Below are the code and all the weights of a small trained network. Each question names an input and a class and asks about switching units off, where a switched-off unit gives its printed mean instead of its output.

import numpy as np


def w(rows, s, z=0):
    codes = np.array(rows[::2]) - 128.0
    scale = np.full(codes.shape[1], s)
    scale[-1] = z or s
    return codes * scale


def f(y):
    return y / 2 * (1 + np.tanh(0.7978845608 * (y + 0.044715 * y**3)))


def log_softmax(a):
    a = a - a.max(-1, keepdims=True)
    return a - np.log(np.exp(a).sum(-1, keepdims=True))


def net(x, mask):
    res = np.array(x, float).reshape(1, 5) / 4 @ E
    y = f(res @ A[0][:, :-1].T + A[0][:, -1])
    res = res + np.where(mask, y, B[0][:, -1]) @ B[0][:, :-1]
    return log_softmax(res[-1] @ U[:, :-1].T + U[:, -1])


A, B = {}, {}
E = w([
[195,152,130,90,114,153,101,78,132,42,171,197],'x0',
[140,130,75,188,127,111,112,173,107,107,152,143],'x1',
[93,229,122,105,170,165,167,68,132,88,169,107],'x2',
[56,123,104,117,121,255,104,146,43,120,143,132],'x3',
[135,165,136,157,234,151,99,127,104,139,183,91],'x4',
],0.006)
A[0] = w([
[120,199,113,168,211,168,117,153,94,89,175,125,243],'n1',
[93,138,127,90,51,204,132,96,115,101,116,134,211],'n2',
[131,119,141,111,152,134,124,115,124,140,129,127,158],'n3',
[112,65,128,143,74,95,126,195,123,175,103,127,251],'n4',
[96,96,140,135,113,102,134,164,129,185,99,107,173],'n5',
[173,73,123,131,83,158,87,146,107,96,130,158,192],'n6',
[120,129,134,124,167,156,121,123,114,141,135,115,141],'n7',
[109,137,127,112,105,155,138,114,126,115,127,132,191],'n8',
[97,151,127,84,86,213,128,83,114,102,124,137,204],'n9',
[123,141,131,116,125,155,126,119,128,117,131,134,173],'n10',
[78,99,127,152,116,77,153,175,137,200,97,99,182],'n11',
[80,125,135,111,247,231,119,108,92,181,132,104,157],'n12',
[184,138,141,100,141,2,142,57,188,134,121,128,205],'n13',
[163,45,129,142,75,136,97,175,111,131,112,140,157],'n14',
],0.011,0.0016)
B[0] = w([
[118,173,85,202,203,99,128,128,124,61,221,111,238],'n1',
[83,71,141,103,85,179,174,57,128,123,124,151,207],'n2',
[131,149,129,126,114,146,135,149,144,140,115,123,136],'n3',
[89,92,89,123,109,76,86,196,66,171,65,147,242],'n4',
[75,121,101,141,116,79,130,147,116,152,72,127,202],'n5',
[193,100,126,91,117,161,138,152,99,120,183,149,187],'n6',
[116,154,136,127,140,147,120,149,138,143,140,118,154],'n7',
[109,108,136,128,115,146,137,101,131,135,121,129,152],'n8',
[58,91,146,119,97,196,182,63,133,136,130,127,212],'n9',
[111,121,130,141,124,143,150,123,132,135,135,115,145],'n10',
[43,138,110,157,129,71,107,128,130,151,43,113,230],'n11',
[97,189,202,117,176,216,100,182,171,211,156,74,254],'n12',
[253,170,182,97,115,93,131,79,206,103,31,115,255],'n13',
[179,83,129,78,102,150,104,197,79,153,151,166,211],'n14',
],0.016,0.0072)
U = w([
[53,113,62,157,109,58,93,164,102,184,51,122,99],'0',
[68,83,153,100,80,191,228,21,133,125,147,145,149],'1',
[140,158,3,209,174,80,144,97,114,25,200,139,167],'2',
[180,76,100,77,95,140,91,198,66,145,161,190,84],'3',
[101,204,180,163,207,177,102,166,167,166,196,58,9],'4',
[215,173,197,100,120,84,142,63,222,89,75,116,255],'5',
],0.0054,0.00077)

Each question gives the input, the list of numbers given to net, and the class t.
The units are the neurons (one row each of A and B). Each row of codes is followed by its name. A weight is (code - 128) times the scale printed after its matrix; where a second scale follows, it is the last column's (A, B and U).
mask holds one flag per neuron, in row order. A switched-off neuron (its flag False) gives its mean, the last column of its row in B, instead of its output. The means were averaged over made-up inputs and are rounded, as every weight is.
A unit's drop is (log p(t) with every unit on - log p(t) with that unit switched off) / (log p(t) with every unit on - log p(t) with every unit switched off).
The circuit of an input: a set's keep is (log p(t) with only the set's units on - log p(t) with every unit switched off) / (log p(t) with every unit on - log p(t) with every unit switched off). Starting from the 12 units with the biggest drops (on a tie, the unit counted first), units are removed one at a time, each time the one whose removal leaves the highest keep (on an exact tie, the one counted first), for as long as the keep stays at least 0.8.
circuit, biggest first: the units of the circuit, biggest drop first
top k neurons: the k neurons with the biggest drops, biggest first
drop when u is switched off: that unit's drop, to one decimal
input [5,3,4,-1,2], class 2: circuit, biggest first => (n12; n1)
input [3,-2,-3,3,2], class 1: circuit, biggest first => (n4; n1; n13; n12)
input [4,-6,-3,5,3], class 1: circuit, biggest first => (n9)
input [8,6,-3,3,3], class 2: circuit, biggest first => (n1; n12)
input [6,-4,-4,1,-1], class 1: circuit, biggest first => (n4; n2; n13)
input [5,5,-1,-3,2], class 5: circuit, biggest first => (n13; n4)
input [2,-1,-8,-6,-3], class 3: top 2 neurons => (n14; n4)
input [2,5,6,7,-2], class 1: top 2 neurons => (n2; n9)
input [-1,2,-1,3,-5], class 3: top 3 neurons => (n14; n6; n11)
input [3,0,2,-5,7], class 5: drop when n13 is switched off => 1.8
input [4,-1,-7,7,2], class 3: drop when n14 is switched off => 0.4
input [-6,-1,8,1,-6], class 1: drop when n4 is switched off => 0.1
